Each row is followed by its class number.
[ 442  159 -386  -88  208 -530  -41 -285  222  302 -332  240  -98  117
   42 -395 -215  -59  -87  406 -198  184 -111  313   47  211  109 -862
  156  136 -288   25 -526  112    5  -11 -246]  7
[ 213 -133  153 -138  369  -64 -210 -360  221  449 -628  405  -16  641
   88 -352  -90  -27 -151  337 -351 -341  226  -65 -127  -19  144 -495
  146   47  -80 -165 -232    3   28 -145  347]  12
[ 136 -196  -42 -210   67 -213 -131 -475  149  505 -491  374 -170  218
  256  -73 -170   77 -165  196 -191 -477   39  -54 -142  -20  174 -534
  160  223 -288  127   -5  187 -184 -260    6]  5
[ 325 -135 -278  257 -164 -660 -175 -577  440   64 -702  350 -260  410
  284  -18  -95  -62 -284  270 -110 -313   99 -186 -377 -242  273 -445
  -80  216  176  145 -531  288 -311 -330  574]  9
[ 268  372  252   43 -331 -125   48  154  -33   98 -150   65 -159   58
   53  277 -235 -374 -160   -4  -27 -143   97  -98 -527  107 -167  -77
 -263  -54  403 -221 -421  196  -23 -238  169]  10
[ 387   71 -422  641 -443 -165 -179 -232 -117  260 -124   40  682  346
   49  -51 -125 -143 -189  271 -375 -366  371 -562   96 -318  396 -397
  133  294 -142   62  -36   52  271 -317   20]  8
[ -23    5 -111  -48  158 -268  -57  -43  530  126  -99 -171   84   48
  -80  175 -179   30   66 -280   47  483  145   36  134  -90  -15  134
  -47   88  -20  -13   54  208   36  -25  -77]  0
[-141 -300  541  120  387  536 -266  145   68  254  130 -408 -185  300
   48  -43  -62 -401 -143   47 -349  167  234  276  169   48  -42  196
   39   -1  267 -249  156  -66  270   -3 -226]  10
[   8  -99    0  434 -275 -154 -163 -187  231  215 -133  334  351  240
 -202  -76 -216 -442  109  223 -245  250 -153  105  506  143  365 -121
  -18 -169  363 -219 -473 -206 -190  -48  164]  11
[ 364  -49 -534  172  158 -526 -122  -48  868   31 -453  148  -74   81
 -113  -25 -288 -436   51  194  -23  138 -286   21   11  354  146 -523
  -47  114  354  -76 -252 -190  -49  -61  223]  3
[ 379  179  155   30  118 -381  -30 -131 -131  475  -61   -5   94  121
  -37  -55 -175 -119  -39  111 -189 -321   11  -22 -451  241 -108 -161
   90  243  115  -84 -264  170  294 -266 -262]  7
[ 140 -380  351   95  226   -4 -338  -95  484  589 -197 -219  209  245
   13  139 -200 -343    4 -170 -188  -44   89   -2 -123   28  -12  117
  111  267  147 -198  160  145  191 -251  -86]  9
[  17   31 -124  103  125  -56  -57 -417  255  306  -58  216  -88  316
   74 -177 -190  -55   51   62 -119  -37 -215    5  -52  -32  180  -84
   31  -74   79  148 -171    9 -304  -36  284]  7
[ -89 -152  225 -132   78  141 -254  189  188 -147   95 -207  221  385
  -35 -117  -44  -48  -44  201 -222  194  152   16 -133 -295 -172  174
 -156 -262  602 -259 -208  111  241 -193  100]  0
[-102 -459  229  541  160  627 -284  134  356   42  -50 -400  455  102
 -264 -105   23 -636  104  254 -501  521  152  218  752   89  114  -82
   33 -117  233 -351  -12 -333  425    2  177]  4
[  43  137  127  503 -610  348   30  548  -88 -330  181 -313  339 -264
 -111  291  -37 -612 -123  -90 -166  176   82 -228 -221 -129  153  223
 -385  -75  535 -130  -60    6  416 -339  -76]  11
[ 361  214 -132  210   39 -359  -19 -208  304  209 -289  144   19  127
  -48  -43 -173 -228   -8   27  -23  147  -38   23   31  208   77 -363
   70   92  -95 -171 -355    3 -159  -35   52]  11
[ -91  -69   25  124  103   86  -63 -214  115  217    7  -96  -66   78
 -176 -171   40  102  144  161 -208  -36  146  172  414  127 -174  -81
   45 -190  200 -276 -317   88  106   51  217]  10
[ -12  145 -166  362 -357   33  127 -425 -335  734   80  214  585  113
 -201  -24 -139  -46  186  -91  -84 -352   21 -146  334    0   84 -157
  283   96 -509  -56   30  -47  -45 -166  -18]  12
[ 466  193 -401  168   35 -410  -10 -315  447  130 -287  -48  175   98
  -49  122 -121  -96 -130   11  176  -14  150  163  -51  141    3 -473
  203  244 -268 -135 -171   14  -47  -72  -95]  12
[  45  -89  315  107  374   64  -89 -124  125  294   77 -393  459  195
   94   62    7 -321 -146  -23 -131  -96  256  271 -302    7  -43  125
  138   95  224 -166   -8  179  463  -49 -361]  2
[-222  193  120  349  -75  695   50  572 -408 -298  479 -467  466  186
   -2   30  -92 -412 -172  169 -325  164  206 -247 -171 -200  -81  145
 -288 -164  519 -211  265   28  522  -38  -17]  6
[-274  149 -278  223 -422  365  198  311 -216 -207  432 -370  156 -487
  -68   46 -151  -27  132  -36 -140  432 -280   32   42 -213   63    9
 -147  -27  -13  241  154   78   22   -9 -256]  7
[  16 -174 -192  315   99 -104 -132  -66 -120 -560  477 -602  242 -391
   15  175  -40  217   -7  418 -146  -62   42  -92  -10  188 -379   58
  171   99  375  -28  196  -48  493    8 -582]  4
[ 140   90  -10  229 -418  385   80  -46 -356   50   -5    5  319  260
  101   28  -52 -206 -273  284 -136 -427  205 -112 -232 -119  113 -278
   99  152  -17 -226   94   13  142 -275   20]  0
[ 181  368 -378   -4  -63 -454   85 -120   26 -218 -318  164  163   78
  158   47 -176  124 -136  284  -11   88   55 -160 -302 -220  236 -310
  -21  -36  -86  178 -459  286  -70 -199    2]  2
[ -68  -69    3  344 -134  243 -103    3   -3  205  -86  -47  307   92
  -44 -110   69 -254  -32  101 -282  -94  244 -207  288 -107  134  -54
   85  -77 -138 -222  -76  129  242 -160  150]  1
[ 470  144 -393  -83  200 -611   24 -296  259  128 -319  201 -182  134
  301  -62 -157  -72 -127  155   11 -260  -46    9 -363  157   77 -511
  130  226  -34  195 -242  111 -166   -2  -35]  0
[  92 -388  371  459   -7  239 -269  -98   17   35 -249 -173  612  422
   42  -74    8 -403 -277  361 -419 -114  384  -57 -253 -125  261  -10
  182  165  364 -410  -48   -3  422 -366    1]  4
[ 166   71 -415  232 -420 -335   84 -420  239  531 -179  523   46   12
 -254  -83 -180  -14  -23 -150   53  -44  -75  -28   60  -30  302 -146
 -162  -73 -303  107 -311  -50 -310 -193  432]  1
[  50  -44  195  221   94  151   36 -203 -398  702  214 -112    9  -59
 -194   -4   29  189   96 -203  -88 -361  128  129    4  303 -197  316
  112  248 -354 -145  138  159  238 -171 -280]  12
[ 236   19 -143  123  426 -198   14   12  319  156 -296  -86  386  397
  132 -138 -164 -500  -54  227 -282  153  202  -65 -194  -23  191 -407
 -176   68  310   87 -250   29  345  -23  297]  1
[  42   38   10 -336  418 -394  110 -135  168   52   -2  -22 -135  -14
  152 -134  -93  114  -10  134    5  185   47  176 -312  159 -191 -129
  -22  -79  114   44 -250  174   52   90 -125]  8
[-197   35  183  -90 -191  289   85    3 -505   39   29  226  -13   96
  -57 -383  160  273 -277  368 -213 -286  256  -96   57  -74   30 -263
  125 -179 -309 -382  -39   71   -4  -30   99]  6
[ 317   29  125  272 -122 -228 -109 -208  116  507 -371  280   56  336
  137   20 -230 -368  -77  192 -272 -474   49 -141  -55  194  217 -407
  124  269   55 -135 -268  110   -4 -278  -76]  6
[-484 -209  172 -281  243  186 -127    1   54   51   51  -80  107  300
   19 -138 -109   41  140   67 -284  -19   58  -86  -52 -202  -55  263
 -201 -238  659  -84  145   37   75    1  227]  8
[ 181   42  -69  460   91   74 -247 -166  260 -240   56 -507  293    0
  -94  220  -41    9   19  104 -142   83   23  -68  -62  -64 -195  149
   91   57  246 -189  -91  116  205 -152  -58]  5
[ 103   -7  389  -93  273 -291  -49   64  103 -140   44 -442 -134   36
  139   80   47 -178  -75  130 -158 -225  143   80 -296  134 -280   41
  162  114  513 -227 -197   15  176  -49 -333]  7
[  11 -178  -42  -44  496 -350   16  -63  317  236 -150   63  -16  278
  115 -247 -242 -279  -30  316 -151    0    8  233 -309  281   97 -210
  137  133  158  -65 -118   42  188  -43 -257]  6
[ 372 -155 -297  186 -237 -371 -107  -22  300  -90 -547  359   88  153
  237  -94 -161 -500 -336  568 -117 -304  109 -153 -417  150  430 -691
   63  211  -13  -32 -190  -44   22 -386   20]  6
[-150  224   25 -275   48 -134   30   53 -174    1 -115  154  -10   93
  187   29 -185  119   46  199  -90 -267   53 -260 -366  -42 -189  -26
  -40 -178  163  -43 -189  285    6 -106   -3]  0
[ 183  183 -509  359  231 -244   78  230  380  169  -37 -212  268  -29
   35   24 -258 -404  168  -49 -228   25  -41 -284  199   73   47 -346
 -125  130  174  135  -59    9  315  186  -86]  11
[ 326   47   38   77   44 -814 -109 -320  557  502 -195  138 -282  243
  134  221 -425 -364   -8 -245   -2 -388 -305 -216 -547  130  118 -115
   15  410  360  273  -41   52 -263 -287 -113]  5
[-223 -478  131 -110  479   96 -293  204  260 -441  144 -533  173  -32
  111   16   22  -86 -111  316 -305   32  113   -1 -141 -101 -154  157
 -154  -38  725   -6  255  -34  601   54 -274]  12
[ -92 -431  342  401  219  206 -310  -44  519  126 -141 -321  242  404
 -249  -71    1 -528 -100  165 -296  191  177  441  346   42   -6   37
  -20 -159  598 -621 -365   33  208 -109  280]  2
[-237 -635   72   51  462  -60 -202 -297  144   48 -221 -120  271  505
   24 -368   26  161 -142  430 -287  286  419   91  -52 -187  -61   50
   29   30  135 -338  -46  282  302 -173  324]  9
[ 276  -51 -128  436  302   31 -194  167  440  142   91 -414  332  235
 -114   76 -255 -372    1   30  -96  332   27  128   19  232 -231   -9
  159   90  258 -467  -62  -10  227 -135 -322]  9
[ -18  -46  104   68  287   54  -51  -56  151  -78  -55 -219   17   37
 -132  -98   62  -49   19  304 -163  229  132  366  181  207 -322  -79
  124 -232  185 -454 -437   50  150   17    4]  5
[  11 -504  216   29  308 -274 -203 -378  694  469 -507  190 -262  304
 -149 -242   70   56  -72   20 -110  314  166  443  183  105   81   -3
   67   -7   26 -345 -474  196 -187  -42  476]  3
[ 219  284 -120  207 -582  -31  270  -37 -144  348 -180  331 -131 -160
 -320   37  -48 -153   34 -169   98 -248 -106  -13  101  245  150 -289
    7   73 -197 -192 -177 -239 -277 -251  189]  10
[ 246  311   17  332    7  -90   97 -325 -298  734 -191  -36  605  223
 -111   30 -129 -184   59  -23 -254 -440  388 -170  116   80   51 -320
  300  275 -462 -170 -104  176  393 -260 -183]  12
[ 464   45 -707  161   93 -795  -12 -362  671  215 -492  295  -69  386
  243  -18 -439 -217 -132  284  -35 -244  -67 -151 -712   41   53 -557
 -145  303  171  222 -321  364  -79 -264  445]  9
[ 191  280  -19  384 -290  -87  113 -188 -224   54  -56  103  336  263
  -28  139  -69 -194  -11   21  -42 -204  136 -445 -273  -55    5   75
  -92   17  128  -84 -163  -13  -47 -312  486]  1
[ 182  395 -249  387  -41 -486  179   62  331  -25 -409   23  184  -30
   48  225 -171 -399  110 -225  128  115  -65 -241 -391   84  291  -60
  -64  207   52   93 -295   82  -58 -255 -125]  12
[ 281  165 -546  408   -5 -246   64 -153  237   26  170 -132  166  -14
  191   75 -244 -320  -18    9  -39 -165 -205 -187  -97   84  111 -354
  148  242   24  265  175  -18  -57  116 -120]  5
[ 200  162  -97  439 -323 -344  -10 -210  313  141   57  -66  -70  134
   45  312 -220 -171 -173 -301  219 -401   38 -355 -520  -55  -71  264
  -15   88  136 -217 -116  156 -340 -334  152]  3
[ 148  -89   13  387   87  -83   30 -138  210  292  100 -392  243 -169
 -223    7  -22  -69  111 -114 -157  209   55   54   18  196 -306   66
  175   72   73 -367 -111  -10  109 -101  -23]  9
[ 262  121  402  -42   44  -26   35    6 -170  351  -74 -143   87  136
   30   59  -15 -285  -32 -190 -119 -131   84  143 -301   -4   41  -16
   -6  156  207   -8 -197   57  197 -219 -173]  12
[ 191 -447  376  127   88  319 -287  185  383  -82 -224 -414  141 -145
   24  159   55 -302 -149  273 -320  190  280  149  492  109   11 -336
  231  115   47 -318    5 -190  340  -52 -354]  8
[  88   18 -228  199  348 -473  -94 -166  514  226  -76 -168  328  210
  -25 -148 -124 -225  199   47 -157   31   78  -38  183   76  -75 -199
  251  -38  202 -148 -302   22  120   56 -110]  8
[  75 -159 -367   98  666 -352  -74 -156  615  293  -40 -127 -222   38
  -60  -67 -264   28  180   -6   61  296 -129  171  -16  371 -162   85
  -14  146  -24   35   19   92  110  211  -20]  9
[ 200   54  -91 -222  147 -153   17 -365 -137  653 -261  318 -118  349
  225 -141 -206  -63 -111  101 -155 -727   57  -41 -327  120  -19 -558
   47  278  -52  144   79  165  137 -162  -71]  7
[ 141 -150  113   91  359 -140 -212 -163  349  639  -18 -174  196  321
 -125 -131 -213 -243   91  109 -353 -166  165  204  195  386 -150 -252
  152  297  210 -311   78  -13  389  -73 -396]  4
[ 410   74 -425  359 -208 -840 -186 -414  663  -44 -299  -51  191  -46
   91  236 -318 -284   14  194   58  -68 -176  -59 -322   89  133 -316
   70  237  269   60 -461  120 -159 -185  -56]  3
[-163 -149   37 -125  216   28 -117   69  435  -50 -133  110 -221  283
  -81 -290  -49  -50 -152  273 -225  158   64  104   41  -58   55 -100
 -228 -322  342 -258 -317  227   21  -18  469]  5
[ -93 -254  -68  448  160  -47 -198  170  412 -258  190 -469  468  205
 -147   64 -165 -502  -15  223 -218  161  187 -147   78   62 -117  111
    8  -99  679 -376   62 -179  310  -95  118]  4
[ 207  -34  -28   88    8   34  -47  -30    3  333 -225  158  476  231
   92 -153 -220 -377 -103  279 -296  -12   42  -75 -124    0  410 -393
   -3   85   20   -9 -121  -62  162 -194  -62]  1
[  64 -121   41  402  236  -93 -131  186  694  172 -185 -306   52  276
 -257  -90 -213 -678  131  239 -354  207   27  119   85  275 -136 -142
 -171 -102  774 -487 -480  -47  252  -65  445]  8
[-284 -602  229   76  473  501 -222  256   62  156   93 -444  191  304
   69 -101  -47 -309 -121  269 -462  140  368   45  113  -53  -87  195
  -97  -19  420 -248  299   45  532  -98   85]  1
[-159 -506  -14  119  466 -277 -306   13  591  -27 -346 -246  303  362
   38 -211   18 -147 -124  251 -307  218  313  -16   91 -170    5 -183
  151   77  322 -294  -36   81  257   -8    0]  0
[ 280   19 -135   92  288 -505  -91 -296  305  216  -92 -141  128  330
   54  -17 -181 -247  -83  246  -67 -113  126  150 -169  152  -20 -243
  106  171  204  -61 -253   -5  148 -150 -180]  2
[  70 -213   83  700 -374  237  -99 -105  -34  147  361 -337  344  -45
 -321  -12  -73 -230  -56  249 -291 -278  114 -103  120  193 -182  -17
  195  113   88 -473  115 -160  256 -310  -78]  11
[ 277  214   92  227   16 -626   20 -390   19  442 -172  203  219  491
  200   -2   -2    2 -194  -58  -37 -899  402 -419 -770  -49  -15  130
  250   84  173 -175 -355  343  -84 -308  240]  9
[ 349  373 -263  377 -454 -140   28 -326 -205  360 -129    7  679 -128
 -144   85  -61   12  136    2  -47 -171  -55 -124   -1  -15  177 -300
  282  315 -423  -26 -143  127  114 -284 -266]  4
[ 101   19  -67 -482  358   15  -48  113 -245  -15  -81 -164  175   -3
  290 -147  141  267 -160  193  -90  -98  307  -34 -486 -262 -120 -182
   40   26 -186  265   97  228  427   55 -161]  3
[ -17  -41  258  359 -423  306   16  331  -45 -381 -127 -190  433  103
   28   33  151 -316 -317  260 -223  114  290 -280 -407 -306  215   40
  -73   18  310 -330  -79  106  227 -320  265]  11
[  25   90  110  394   13  376 -206  -46 -224  445  120 -200  397  482
   97  -84 -136 -271   -2   85 -471 -344  157 -342  -27 -180   30  -60
   47  184  268  -43  196  105  401  -78  -26]  1
[ 307  373 -459  276  -69  -87   57  -52  -19  518 -295  482 -140  301
 -109 -453  -89 -128 -156  118 -212  -49   76    8  269   96  217 -757
   58   32 -466  -69 -332   38   20   94   94]  11
[ 488   83 -238  124  -25 -158   67  -61    9  155 -450  254  113   61
   73 -163  -69 -405 -240  317 -100    8  -37   96  -57  172  468 -784
  102  235 -260   59 -229 -182   44  -84  -34]  5
[ -43 -173  140  -79  126  382  -91  585  349 -307  178 -534  190 -330
  -61  143 -167 -669  -93   48 -132  474 -179  196 -104   42  190   22
 -109  -98  549  -43  237 -390  411  -29 -484]  7
[ 218  179 -232  393   44   55 -312  205  110  -17   -3  -76  368  355
  -12 -126 -227 -414  -35  263 -350  -82    6 -427  157   27  173 -360
   94   75  361 -115  134 -210  348  -47 -271]  10
